Read these off the matrix that follows.
1) Find the entry in the top-left corner.
2) Find the bottom entry of the column that holds the largest entry.
3) Find the top-right entry.
4) Find the bottom-right entry.
5) Find the entry just left of -25.
[[ 15 -26 -17  33  10  16  46  47  -3  16 -17]
 [ 15 -25 -17  33  10  15  46  46  -3  15 -17]]
1) 15
2) 46
3) -17
4) -17
5) 15

Read these off the matrix that follows. Rows and columns are numbered from 0.
1) Find the entry in row 0 and column 1.
2) Find the entry in the bottom-left corner.
3) Find the entry just left of the largest entry.
4) Find the entry at row 2, column 0.
5) Find the bottom-right entry.
6) Find the entry in row 0 and column 0.
7) Find the entry in the top-right corner.
[[10  0 25  1 11 52  5 34  0 10 10 15  6 29]
 [16 31  2 25 16  0 22  0 49 17 17 12 20  0]
 [17 31  2 26 16  0 22  0 50 17 17 12 21  0]
 [17 32  2 26 16  0 22  0 50 17 17 12 21  0]
 [10  0 24  1 10 51  5 33  0 10  9 15  6 29]
 [16 31  2 25 16  0 22  0 49 16 17 12 20  0]
 [17 32  2 26 16  0 22  0 50 17 17 12 21  0]]
1) 0
2) 17
3) 11
4) 17
5) 0
6) 10
7) 29

a =
[[14, -17, -38, -23, 7, 23, -36, -27, -23, -23, -1, -42, 12, 40],
 [28, 21, 8, 3, 41, 30, -13, -39, -16, -25, -42, 25, -27, -20],
 [30, -42, 38, 46, -30, -14, -6, -21, 37, 34, -31, 25, 5, -25],
 [14, 50, 28, 8, 37, 4, -14, -7, 11, 19, 34, -10, -7, 6]]
The entry just left of the largest entry -> 14
The last entry, reading row by row: 6
The 1st entry on the diagonal from the top-right corner: 40
The first entry, reading row by row: 14
The second-last entry, reading row by row? -7
The bottom entry of the column that holds the largest entry? 50
The second entry on the main diagonal? 21
The entry just left of 23 is 7
The second largest entry is 46
The smallest entry in the last row? -14
The entry just right of -13: -39
The 4th-last entry, reading row by row: 34
The entry just right of the largest entry? 28
The 3rd-last entry, reading row by row? -10
The 3rd largest entry? 41
The 3rd entry in reading order? -38
The second entry on the diagonal from the top-right corner? -27
The entry just right of 7? 23
The entry just left of 40? 12
